Below is a small trained network, with its code and all its weights. Each question gives an input and a class and asks what happens when units are switched off, that is, made to give their printed mean instead of their output.

import numpy as np


def w(rows, s, z=0):
    codes = np.array(rows[::2]) - 128.0
    scale = np.full(codes.shape[1], s)
    scale[-1] = z or s
    return codes * scale


def f(y):
    return y / 2 * (1 + np.tanh(0.7978845608 * (y + 0.044715 * y**3)))


def log_softmax(a):
    a = a - a.max(-1, keepdims=True)
    return a - np.log(np.exp(a).sum(-1, keepdims=True))


def net(x, mask):
    res = np.array(x, float).reshape(1, 8) / 4 @ E
    y = f(res @ A[0][:, :-1].T + A[0][:, -1])
    res = res + np.where(mask, y, B[0][:, -1]) @ B[0][:, :-1]
    return log_softmax(res[-1] @ U[:, :-1].T + U[:, -1])


A, B = {}, {}
E = w([
[118,138,152,116,130],'x0',
[131,136,131,126,128],'x1',
[213,196,149,64,254],'x2',
[128,126,137,132,128],'x3',
[113,121,73,118,132],'x4',
[98,145,177,77,130],'x5',
[35,81,167,179,249],'x6',
[148,113,109,145,130],'x7',
],0.0068)
A[0] = w([
[63,109,150,137,97,138],'n1',
[172,133,107,82,55,54],'n2',
[181,162,45,113,94,207],'n3',
[210,180,124,123,199,42],'n4',
[234,185,154,65,201,98],'n5',
[150,88,47,191,116,148],'n6',
[175,144,128,115,208,113],'n7',
[83,15,61,195,91,252],'n8',
[38,88,120,175,237,48],'n9',
[60,163,3,146,170,161],'n10',
[96,49,28,80,156,109],'n11',
[70,122,144,157,178,24],'n12',
[60,52,152,175,42,168],'n13',
[189,223,142,122,50,92],'n14',
[108,164,81,66,118,86],'n15',
[175,129,94,25,77,5],'n16',
[66,128,176,188,12,141],'n17',
[169,245,66,54,21,103],'n18',
],0.0067,0.0032)
B[0] = w([
[136,146,61,114,209,157],'n1',
[50,96,78,157,170,168],'n2',
[155,85,224,192,230,216],'n3',
[117,191,62,124,26,181],'n4',
[73,190,22,163,169,236],'n5',
[158,168,176,114,190,162],'n6',
[72,173,49,124,60,177],'n7',
[165,222,163,92,56,240],'n8',
[2,89,111,244,20,192],'n9',
[172,94,220,163,100,156],'n10',
[97,156,227,177,76,137],'n11',
[99,94,152,202,38,136],'n12',
[220,221,52,77,139,227],'n13',
[55,24,106,179,207,198],'n14',
[141,134,116,183,208,132],'n15',
[104,71,89,184,104,160],'n16',
[134,126,18,125,193,219],'n17',
[27,2,125,189,183,253],'n18',
],0.0056,0.0053)
U = w([
[26,4,147,234,103,106],'0',
[142,136,201,123,134,253],'1',
[147,227,11,88,109,50],'2',
[164,125,154,64,139,195],'3',
[164,105,158,80,134,109],'4',
],0.0045,0.0028)

Each question gives the input, the list of numbers given to net, and the class t.
The units are the neurons (one row each of A and B). Each row of codes is followed by its name. A weight is (code - 128) times the scale printed after its matrix; where a second scale follows, it is the last column's (A, B and U).
mask holds one flag per neuron, in row order. A switched-off neuron (its flag False) gives its mean, the last column of its row in B, instead of its output. The means were averaged over made-up inputs and are rounded, as every weight is.
A unit's drop is (log p(t) with every unit on - log p(t) with that unit switched off) / (log p(t) with every unit on - log p(t) with every unit switched off).
The circuit of an input: a set's keep is (log p(t) with only the set's units on - log p(t) with every unit switched off) / (log p(t) with every unit on - log p(t) with every unit switched off). Starting from the 12 units with the biggest drops (on a tie, the unit counted first), units are removed one at a time, each time the one whose removal leaves the highest keep (on an exact tie, the one counted first), for as long as the keep stays at least 0.8.
circuit, biggest first: the units of the circuit, biggest drop first
k most important neurons: the k neurons with the biggest drops, biggest first
drop of u: that unit's drop, to one decimal
input [-1,5,-2,-4,5,3,-8,0], class 0: circuit, biggest first : [n18; n14]
input [3,-4,-4,0,1,0,3,6], class 2: circuit, biggest first : [n13; n18]
input [-4,-5,6,-3,-6,-8,-7,0], class 0: circuit, biggest first : [n18; n14; n13]
input [1,3,8,4,4,7,6,8], class 2: circuit, biggest first : [n5; n7]
input [-6,0,7,-2,-5,2,5,6], class 2: circuit, biggest first : [n5; n7; n4]
input [-3,6,-7,4,-6,-1,1,1], class 2: circuit, biggest first : [n13; n17; n18]
input [2,-3,-6,-3,8,4,7,3], class 1: circuit, biggest first : [n8; n13]
input [7,-7,8,-7,-6,-1,7,2], class 2: circuit, biggest first : [n5; n7]
input [2,5,-7,-5,4,-5,0,8], class 2: circuit, biggest first : [n13; n8]
input [-4,-4,4,5,-3,7,-8,-5], class 0: 2 most important neurons : [n18; n14]
input [-6,-8,-8,-8,2,1,-3,5], class 2: 3 most important neurons : [n13; n17; n8]
input [1,-8,-6,2,-4,-5,2,0], class 3: most important neuron : [n5]
input [-4,-2,8,4,5,-6,-8,3], class 0: drop of n1 : 0.0
input [-7,2,0,5,-3,7,-5,-1], class 0: drop of n14 : 0.2
input [-4,3,3,-7,8,-1,-8,-2], class 0: drop of n18 : 0.2
